Here is a tiny trained network, its code and every weight. The questions are about switching its units off for an input and a target symbol, where a switched-off unit gives its printed mean instead of its output.

import numpy as np


def w(rows, s, z=0):
    codes = np.array(rows[::2]) - 128.0
    scale = np.full(codes.shape[1], s)
    scale[-1] = z or s
    return codes * scale


def f(y):
    return np.maximum(y, 0)


def softmax(a):
    e = np.exp(a - a.max(-1, keepdims=True))
    return e / e.sum(-1, keepdims=True)


def log_softmax(a):
    a = a - a.max(-1, keepdims=True)
    return a - np.log(np.exp(a).sum(-1, keepdims=True))


def net(x, mask):
    ids = ['αεζλμξφψ'.index(c) for c in x.split()]
    T = len(ids)
    res = E[ids] + P[:T]
    r = res
    for j in range(2):
        rows = slice(2 * j, 2 * j + 2)
        q, k, v = (r @ M[0][rows].T for M in (Q, K, V))
        z = softmax(np.where(np.tri(T) > 0, q @ k.T / 2**0.5, -1e9)) @ v
        o = O[0][rows]
        res = res + np.where(mask[j], z, o[:, -1]) @ o[:, :-1]
    y = f(res @ A[0][:, :-1].T + A[0][:, -1])
    res = res + np.where(mask[2:6], y, B[0][:, -1]) @ B[0][:, :-1]
    return log_softmax(res[-1] @ U[:, :-1].T + U[:, -1])


Q, K, V, O, A, B = {}, {}, {}, {}, {}, {}
E = w([
[117,114,98,26,142,129,77],'α',
[235,48,143,22,180,180,102],'ε',
[123,191,115,170,120,218,71],'ζ',
[209,160,160,226,54,157,98],'λ',
[74,79,69,164,109,103,150],'μ',
[131,123,116,68,142,145,88],'ξ',
[169,158,72,111,134,94,167],'φ',
[135,143,3,43,182,106,109],'ψ',
],0.019)
P = w([
[160,96,163,107,178,130,177],'0',
[96,133,119,158,111,78,132],'1',
[78,171,165,126,119,87,132],'2',
[100,84,217,150,129,105,118],'3',
[121,165,195,193,90,143,102],'4',
[57,93,200,145,191,70,11],'5',
],0.012)
Q[0] = w([
[137,145,70,113,81,171,187],'h1',
[129,115,1,116,84,83,94],'h1',
[141,53,177,122,221,44,160],'h2',
[104,128,150,136,149,39,184],'h2',
],0.0065)
K[0] = w([
[104,149,48,211,163,172,8],'h1',
[143,138,70,85,90,71,114],'h1',
[145,221,153,77,253,76,159],'h2',
[88,31,142,72,176,59,102],'h2',
],0.006)
V[0] = w([
[184,137,118,91,170,51,254],'h1',
[144,126,97,87,118,103,91],'h1',
[116,77,93,206,159,182,71],'h2',
[113,110,173,155,130,149,68],'h2',
],0.0086)
O[0] = w([
[118,179,167,131,1,191,213,179],'h1',
[147,82,157,116,184,114,68,218],'h1',
[100,62,163,107,149,80,144,250],'h2',
[181,17,56,127,85,68,94,150],'h2',
],0.0072,0.0019)
A[0] = w([
[171,169,191,155,74,131,141,203],'n1',
[155,114,124,12,140,152,120,120],'n2',
[45,68,90,111,6,138,167,4],'n3',
[50,135,164,208,191,255,183,148],'n4',
],0.0068,0.0018)
B[0] = w([
[165,84,172,165,66,126,73,217],'n1',
[183,180,198,254,167,180,152,253],'n2',
[178,162,64,138,122,110,155,220],'n3',
[186,143,65,109,168,17,110,203],'n4',
],0.0099,0.0037)
U = w([
[82,180,199,53,127,129,110,212],'α',
[104,163,193,104,114,186,115,72],'ε',
[73,184,142,67,91,104,68,5],'ζ',
[101,121,214,161,70,79,37,251],'λ',
[130,117,79,98,187,57,174,19],'μ',
[140,95,48,100,179,166,50,106],'ξ',
[120,254,160,65,38,132,92,251],'φ',
[78,141,135,84,91,180,90,5],'ψ',
],0.0069,0.002)

Each question gives the input, a string of symbols that net reads in full, and the target symbol t.
The units are the heads (2 rows each of Q, K, V and O) and the neurons (one row each of A and B). Each row of codes is followed by its name. A weight is (code - 128) times the scale printed after its matrix; where a second scale follows, it is the last column's (O, A, B and U).
mask holds one flag per unit, heads first, then neurons. A switched-off unit (its flag False) gives its mean, the last column of its rows in O or B, instead of its output. The means were averaged over made-up inputs and are rounded, as every weight is.
A unit's drop is (log p(t) with every unit on - log p(t) with that unit switched off) / (log p(t) with every unit on - log p(t) with every unit switched off).
The circuit of an input: a set's keep is (log p(t) with only the set's units on - log p(t) with every unit switched off) / (log p(t) with every unit on - log p(t) with every unit switched off). Starting from all 6 units, units are removed one at a time, each time the one whose removal leaves the highest keep (on an exact tie, the one counted first), for as long as the keep stays at least 0.8.
units of the circuit, in order: the units of the circuit, biggest drop first
top k neurons: the k neurons with the biggest drops, biggest first
which heads matter: for each layer, one digit per head in row order, 1 if its drop is at least 0.15 and else 0, layers parted by /
drop when u is switched off: that unit's drop, to one decimal
input ψ φ φ φ, target φ: which heads matter -> 11
input ε φ μ, target φ: units of the circuit, in order -> (h1 n3)
input ζ λ ζ, target ξ: units of the circuit, in order -> (h1)
input ε μ ε, target ε: units of the circuit, in order -> (n2 h1)
input ψ ζ ε, target ε: units of the circuit, in order -> (n2 h2)
input φ φ ψ ξ, target φ: units of the circuit, in order -> (h1 h2)
input ψ φ μ, target φ: units of the circuit, in order -> (h1 h2)
input ζ ψ μ μ, target μ: top 3 neurons -> (n4 n3 n1)
input φ ψ ψ, target φ: units of the circuit, in order -> (h2 h1)
input φ φ μ φ, target φ: drop when h1 is switched off -> 0.5
input ζ λ ξ μ ζ, target ξ: drop when n2 is switched off -> 0.1
input ψ ζ μ μ, target μ: drop when h1 is switched off -> 0.0
